Below is a small trained network, with its code and all its weights. Each question gives an input and a class and asks what happens when units are switched off, that is, made to give their printed mean instead of their output.

import numpy as np


def w(rows, s, z=0):
    codes = np.array(rows[::2]) - 128.0
    scale = np.full(codes.shape[1], s)
    scale[-1] = z or s
    return codes * scale


def norm(h):
    return h / np.sqrt((h * h).mean(-1, keepdims=True) + 1e-5)


def f(y):
    return np.maximum(y, 0)


def log_softmax(a):
    a = a - a.max(-1, keepdims=True)
    return a - np.log(np.exp(a).sum(-1, keepdims=True))


def net(x, mask):
    res = np.array(x, float).reshape(1, 5) / 4 @ E
    u = 0
    for l in range(2):
        y = f(norm(res) @ A[l][:, :-1].T + A[l][:, -1])
        res = res + np.where(mask[u : u + 4], y, B[l][:, -1]) @ B[l][:, :-1]
        u += 4
    return log_softmax(norm(res)[-1] @ U[:, :-1].T + U[:, -1])


A, B = {}, {}
E = w([
[186,215,254,141,189,151,144,184,116,203,85],'x0',
[113,162,123,182,176,158,171,205,103,75,223],'x1',
[150,117,89,167,97,121,105,100,73,227,233],'x2',
[80,177,97,114,142,60,78,149,179,161,129],'x3',
[180,183,184,95,17,57,206,126,141,61,179],'x4',
],0.0078)
A[0] = w([
[158,91,134,60,155,33,135,51,90,178,38,2],'0.n1',
[194,116,134,94,136,81,115,187,48,210,149,68],'0.n2',
[203,23,226,85,110,216,107,113,35,100,147,24],'0.n3',
[162,124,122,158,13,127,69,37,111,173,2,68],'0.n4',
],0.0064,0.0026)
B[0] = w([
[146,168,59,211,138,134,175,197,115,88,134,210],'0.n1',
[183,108,70,161,119,143,145,32,214,32,52,196],'0.n2',
[19,200,129,80,80,98,8,157,75,123,106,208],'0.n3',
[71,141,179,166,159,151,185,165,134,119,230,252],'0.n4',
],0.011,0.005)
A[1] = w([
[128,190,98,143,138,49,97,142,176,171,120,4],'1.n1',
[165,93,127,196,70,101,85,88,105,189,174,15],'1.n2',
[183,198,250,126,144,178,120,110,159,202,92,42],'1.n3',
[176,101,201,72,81,43,176,126,111,139,161,81],'1.n4',
],0.011,0.0044)
B[1] = w([
[134,147,173,107,42,75,87,133,42,154,151,204],'1.n1',
[178,131,194,144,117,118,119,172,215,67,58,197],'1.n2',
[101,56,91,93,96,142,129,100,169,87,185,254],'1.n3',
[126,17,147,144,248,161,95,144,94,231,91,208],'1.n4',
],0.012,0.0058)
U = w([
[102,48,97,72,100,138,122,82,167,104,206,175],'0',
[88,167,154,211,152,144,189,186,97,143,200,215],'1',
[111,54,138,141,213,136,96,117,71,246,70,199],'2',
[86,158,176,74,55,81,44,130,5,134,124,145],'3',
[169,116,164,125,120,132,122,151,209,60,37,128],'4',
[144,173,114,136,126,134,164,126,90,146,97,73],'5',
[190,211,112,85,138,125,174,88,48,164,83,3],'6',
[204,196,89,84,138,135,208,115,99,191,49,23],'7',
],0.012,0.0059)

Each question gives the input, the list of numbers given to net, and the class t.
The units are the neurons (one row each of A and B). Each row of codes is followed by its name. A weight is (code - 128) times the scale printed after its matrix; where a second scale follows, it is the last column's (A, B and U).
mask holds one flag per neuron, layer by layer. A switched-off neuron (its flag False) gives its mean, the last column of its row in B, instead of its output. The means were averaged over made-up inputs and are rounded, as every weight is.
A unit's drop is (log p(t) with every unit on - log p(t) with that unit switched off) / (log p(t) with every unit on - log p(t) with every unit switched off).
The circuit of an input: a set's keep is (log p(t) with only the set's units on - log p(t) with every unit switched off) / (log p(t) with every unit on - log p(t) with every unit switched off). Starting from all 8 units, units are removed one at a time, each time the one whose removal leaves the highest keep (on an exact tie, the one counted first), for as long as the keep stays at least 0.8.
units of the circuit, in order: the units of the circuit, biggest drop first
unit that matters most: the unit with the biggest drop
k most important neurons: the k neurons with the biggest drops, biggest first
k most important neurons of layer l: the k neurons of layer l with the biggest drops, biggest first
input [7,3,2,-6,3], class 0: most important neuron of layer 1 : 1.n3
input [-5,-6,-6,-5,-6], class 1: 2 most important neurons of layer 1 : 1.n3, 1.n4
input [8,6,-6,6,6], class 0: 2 most important neurons of layer 0 : 0.n1, 0.n4
input [-6,-8,0,1,0], class 1: 3 most important neurons : 0.n4, 0.n1, 1.n3
input [-2,0,-6,-4,6], class 2: 3 most important neurons : 1.n4, 0.n2, 0.n1
input [-7,2,8,2,7], class 4: 3 most important neurons : 1.n2, 0.n4, 1.n3
input [-1,-8,8,4,-4], class 1: units of the circuit, in order : 0.n4, 0.n1
input [8,8,0,-8,3], class 0: units of the circuit, in order : 1.n3, 0.n1, 0.n4
input [6,-1,5,0,1], class 0: 2 most important neurons : 1.n3, 0.n1
input [-6,-3,-4,-4,7], class 2: units of the circuit, in order : 1.n4, 0.n2, 1.n3
input [5,7,5,8,-7], class 3: units of the circuit, in order : 1.n1, 0.n4
input [-2,-4,8,-6,4], class 4: 4 most important neurons : 1.n2, 0.n2, 1.n1, 1.n3
input [2,0,3,-7,-6], class 3: 2 most important neurons : 0.n3, 1.n4
input [6,-3,8,7,3], class 4: 2 most important neurons of layer 0 : 0.n2, 0.n3
input [-4,-5,-4,-6,1], class 3: units of the circuit, in order : 0.n3
input [-5,-6,2,-8,5], class 3: 3 most important neurons : 0.n3, 1.n3, 0.n2
input [-2,6,8,1,5], class 4: units of the circuit, in order : 1.n2, 0.n4, 0.n1
input [7,-3,2,2,-7], class 0: 2 most important neurons : 1.n3, 1.n4
input [-3,1,5,0,6], class 2: units of the circuit, in order : 1.n4, 0.n1
input [8,0,3,0,5], class 0: 2 most important neurons : 1.n3, 0.n2
input [8,3,-8,-6,-7], class 0: units of the circuit, in order : 1.n3, 0.n1
input [1,-2,-8,8,7], class 3: unit that matters most : 1.n1
input [4,-8,4,6,-6], class 1: 3 most important neurons of layer 0 : 0.n4, 0.n1, 0.n3
input [5,-7,0,8,-1], class 3: 2 most important neurons : 1.n1, 0.n1
